Below is a small trained network, with its code and all its weights. Each question gives an input and a class and asks what happens when units are switched off, that is, made to give their printed mean instead of their output.

import numpy as np


def w(rows, s, z=0):
    codes = np.array(rows[::2]) - 128.0
    scale = np.full(codes.shape[1], s)
    scale[-1] = z or s
    return codes * scale


def f(y):
    return np.maximum(y, 0)


def log_softmax(a):
    a = a - a.max(-1, keepdims=True)
    return a - np.log(np.exp(a).sum(-1, keepdims=True))


def net(x, mask):
    res = np.array(x, float).reshape(1, 4) / 4 @ E
    y = f(res @ A[0][:, :-1].T + A[0][:, -1])
    res = res + np.where(mask, y, B[0][:, -1]) @ B[0][:, :-1]
    return log_softmax(res[-1] @ U[:, :-1].T + U[:, -1])


A, B = {}, {}
E = w([
[255,94,38,106,132,180,212,195,195,123],'x0',
[158,82,174,246,223,102,95,55,184,201],'x1',
[114,170,85,70,176,54,185,92,109,182],'x2',
[60,184,71,211,157,159,195,112,147,9],'x3',
],0.0081)
A[0] = w([
[184,155,71,60,55,152,143,255,160,97,241],'n1',
[227,60,122,151,122,190,93,127,216,200,120],'n2',
[159,24,146,213,186,145,83,176,233,125,191],'n3',
[147,127,141,45,97,56,93,115,72,249,252],'n4',
[84,146,151,243,192,130,112,7,163,170,237],'n5',
[46,216,143,99,81,75,68,70,6,138,254],'n6',
[101,192,48,167,153,178,195,109,155,33,211],'n7',
],0.0059,0.0028)
B[0] = w([
[100,201,43,87,93,191,181,150,46,219,250],'n1',
[254,104,148,246,165,125,76,122,106,63,204],'n2',
[159,103,158,202,113,93,49,108,135,63,223],'n3',
[222,118,146,185,161,94,137,99,63,136,238],'n4',
[115,107,160,169,119,31,48,83,172,169,254],'n5',
[146,59,210,175,96,103,50,119,102,19,243],'n6',
[113,130,39,189,130,164,94,162,180,115,236],'n7',
],0.0073,0.0091)
U = w([
[138,108,92,170,140,191,129,155,168,85,190],'0',
[149,51,254,158,141,64,91,41,119,114,141],'1',
[72,124,159,92,143,113,144,92,166,105,1],'2',
[144,137,94,66,173,136,185,113,120,209,133],'3',
[63,143,119,77,49,194,130,175,106,119,129],'4',
[78,133,97,135,171,86,132,71,239,164,75],'5',
],0.0082,0.0022)

Each question gives the input, the list of numbers given to net, and the class t.
The units are the neurons (one row each of A and B). Each row of codes is followed by its name. A weight is (code - 128) times the scale printed after its matrix; where a second scale follows, it is the last column's (A, B and U).
mask holds one flag per neuron, in row order. A switched-off neuron (its flag False) gives its mean, the last column of its row in B, instead of its output. The means were averaged over made-up inputs and are rounded, as every weight is.
A unit's drop is (log p(t) with every unit on - log p(t) with that unit switched off) / (log p(t) with every unit on - log p(t) with every unit switched off).
The circuit of an input: a set's keep is (log p(t) with only the set's units on - log p(t) with every unit switched off) / (log p(t) with every unit on - log p(t) with every unit switched off). Starting from all 7 units, units are removed one at a time, each time the one whose removal leaves the highest keep (on an exact tie, the one counted first), for as long as the keep stays at least 0.8.
units of the circuit, in order: the units of the circuit, biggest drop first
k most important neurons: the k neurons with the biggest drops, biggest first
drop of u: that unit's drop, to one decimal
input [2,5,6,5], class 5: most important neuron => n6
input [-1,6,2,7], class 5: units of the circuit, in order => n6, n7
input [8,-3,1,6], class 4: units of the circuit, in order => n1, n2
input [6,-1,8,4], class 3: units of the circuit, in order => n6, n1
input [-4,-4,-5,0], class 4: units of the circuit, in order => n5, n2
input [-3,3,2,7], class 5: 4 most important neurons => n7, n4, n2, n3
input [-2,-3,-2,-2], class 4: 3 most important neurons => n5, n2, n3
input [7,-4,6,6], class 3: 2 most important neurons => n1, n6
input [8,-4,-2,-1], class 3: 3 most important neurons => n1, n6, n3
input [3,4,3,7], class 5: 3 most important neurons => n5, n6, n2
input [7,-5,-8,3], class 4: 2 most important neurons => n1, n4
input [6,-6,6,7], class 4: drop of n2 => 0.1
input [0,3,6,3], class 5: drop of n6 => 0.3
input [4,-8,-7,7], class 4: units of the circuit, in order => n1
input [-4,-4,-5,2], class 4: drop of n7 => 0.0
input [2,-3,0,-3], class 3: drop of n3 => 0.1
